Below is a small trained network, with its code and all its weights. Each question gives an input and a class and asks what happens when units are switched off, that is, made to give their printed mean instead of their output.

import numpy as np


def w(rows, s, z=0):
    codes = np.array(rows[::2]) - 128.0
    scale = np.full(codes.shape[1], s)
    scale[-1] = z or s
    return codes * scale


def norm(h):
    return h / np.sqrt((h * h).mean(-1, keepdims=True) + 1e-5)


def f(y):
    return np.maximum(y, 0)


def log_softmax(a):
    a = a - a.max(-1, keepdims=True)
    return a - np.log(np.exp(a).sum(-1, keepdims=True))


def net(x, mask):
    res = np.array(x, float).reshape(1, 6) / 4 @ E
    u = 0
    for l in range(4):
        y = f(norm(res) @ A[l][:, :-1].T + A[l][:, -1])
        res = res + np.where(mask[u : u + 3], y, B[l][:, -1]) @ B[l][:, :-1]
        u += 3
    return log_softmax(norm(res)[-1] @ U[:, :-1].T + U[:, -1])


A, B = {}, {}
E = w([
[94,122,84,98,179,104,201,109,122,73],'x0',
[203,115,178,103,182,164,143,44,120,88],'x1',
[103,183,183,171,165,133,89,176,118,61],'x2',
[102,41,148,28,160,163,78,141,111,139],'x3',
[170,115,65,254,152,96,120,92,185,113],'x4',
[224,142,91,135,137,28,62,154,104,120],'x5',
],0.0098)
A[0] = w([
[143,43,100,121,104,139,98,155,141,169,2],'0.n1',
[2,195,171,87,104,227,169,217,88,124,167],'0.n2',
[188,177,114,138,162,102,109,143,105,124,55],'0.n3',
],0.008,0.0056)
B[0] = w([
[5,143,155,98,133,133,146,121,154,171,142],'0.n1',
[105,113,149,167,151,123,119,126,81,168,255],'0.n2',
[162,135,137,142,185,191,117,105,157,111,157],'0.n3',
],0.015,0.0094)
A[1] = w([
[182,92,84,73,134,134,170,61,164,159,142],'1.n1',
[106,167,112,181,180,135,71,215,109,46,97],'1.n2',
[77,52,35,59,81,105,1,206,146,250,5],'1.n3',
],0.0067,0.0022)
B[1] = w([
[107,110,113,127,55,135,58,91,120,156,210],'1.n1',
[147,122,136,82,66,41,120,133,121,117,228],'1.n2',
[113,104,168,108,86,5,161,95,126,178,255],'1.n3',
],0.015,0.0049)
A[2] = w([
[143,159,24,255,147,72,133,127,198,103,186],'2.n1',
[89,124,24,138,82,190,200,121,225,160,30],'2.n2',
[112,82,97,46,167,123,121,130,180,116,249],'2.n3',
],0.0078,0.0016)
B[2] = w([
[203,87,84,65,129,57,58,226,247,140,255],'2.n1',
[213,154,101,180,96,104,81,170,81,86,177],'2.n2',
[140,87,135,225,88,114,126,149,204,169,178],'2.n3',
],0.011,0.0058)
A[3] = w([
[235,55,124,121,70,117,73,120,166,51,205],'3.n1',
[45,139,144,67,158,31,203,231,129,1,64],'3.n2',
[62,152,76,226,152,31,117,163,166,109,254],'3.n3',
],0.0066,0.0018)
B[3] = w([
[156,188,93,121,128,131,215,205,136,44,255],'3.n1',
[84,86,200,243,24,165,205,53,158,254,171],'3.n2',
[113,46,207,121,135,25,28,87,73,121,221],'3.n3',
],0.0089,0.0081)
U = w([
[66,108,163,119,255,209,137,149,74,146,70],'0',
[83,94,160,156,80,78,115,109,117,222,254],'1',
[152,120,22,106,75,178,139,79,139,108,11],'2',
[115,187,111,143,200,178,162,137,211,79,42],'3',
[208,125,98,101,107,84,44,212,153,105,190],'4',
[158,187,122,103,179,177,165,111,113,54,40],'5',
],0.02,0.0066)

Each question gives the input, the list of numbers given to net, and the class t.
The units are the neurons (one row each of A and B). Each row of codes is followed by its name. A weight is (code - 128) times the scale printed after its matrix; where a second scale follows, it is the last column's (A, B and U).
mask holds one flag per neuron, layer by layer. A switched-off neuron (its flag False) gives its mean, the last column of its row in B, instead of its output. The means were averaged over made-up inputs and are rounded, as every weight is.
A unit's drop is (log p(t) with every unit on - log p(t) with that unit switched off) / (log p(t) with every unit on - log p(t) with every unit switched off).
The circuit of an input: a set's keep is (log p(t) with only the set's units on - log p(t) with every unit switched off) / (log p(t) with every unit on - log p(t) with every unit switched off). Starting from all 12 units, units are removed one at a time, each time the one whose removal leaves the highest keep (on an exact tie, the one counted first), for as long as the keep stays at least 0.8.
circuit, biggest first: the units of the circuit, biggest drop first
most important unit: the unit with the biggest drop
k most important neurons: the k neurons with the biggest drops, biggest first
drop of u: that unit's drop, to one decimal
input [-6,7,8,1,5,-6], class 3: circuit, biggest first	(3.n3; 1.n3)
input [4,7,-5,6,-1,2], class 2: circuit, biggest first	(2.n1; 0.n2; 3.n3)
input [-1,4,6,8,-4,1], class 0: circuit, biggest first	(1.n3; 2.n1)
input [-6,5,-4,7,8,6], class 1: circuit, biggest first	(0.n1)
input [7,4,2,-7,-4,-3], class 0: 2 most important neurons	(2.n1; 1.n3)
input [8,-4,-8,-8,1,-7], class 4: circuit, biggest first	(2.n2; 1.n3)
input [8,5,-2,3,5,-3], class 2: 2 most important neurons	(1.n1; 2.n1)
input [4,-4,3,-1,-3,-8], class 0: 3 most important neurons	(0.n2; 1.n3; 2.n1)
input [2,6,6,-3,-2,1], class 5: 3 most important neurons	(1.n3; 0.n3; 2.n1)
input [0,2,7,5,-8,-1], class 0: 2 most important neurons	(0.n2; 1.n3)
input [2,-4,4,-1,5,-3], class 4: 2 most important neurons	(2.n1; 1.n3)
input [1,6,-3,-1,1,1], class 2: 2 most important neurons	(1.n1; 2.n1)
input [1,3,1,3,-3,-3], class 0: drop of 0.n3	0.0
input [-7,5,2,7,1,-6], class 0: drop of 1.n3	0.1
input [5,4,7,-6,7,-3], class 4: drop of 2.n1	0.7
input [5,7,-8,-2,4,-2], class 2: most important unit	1.n1
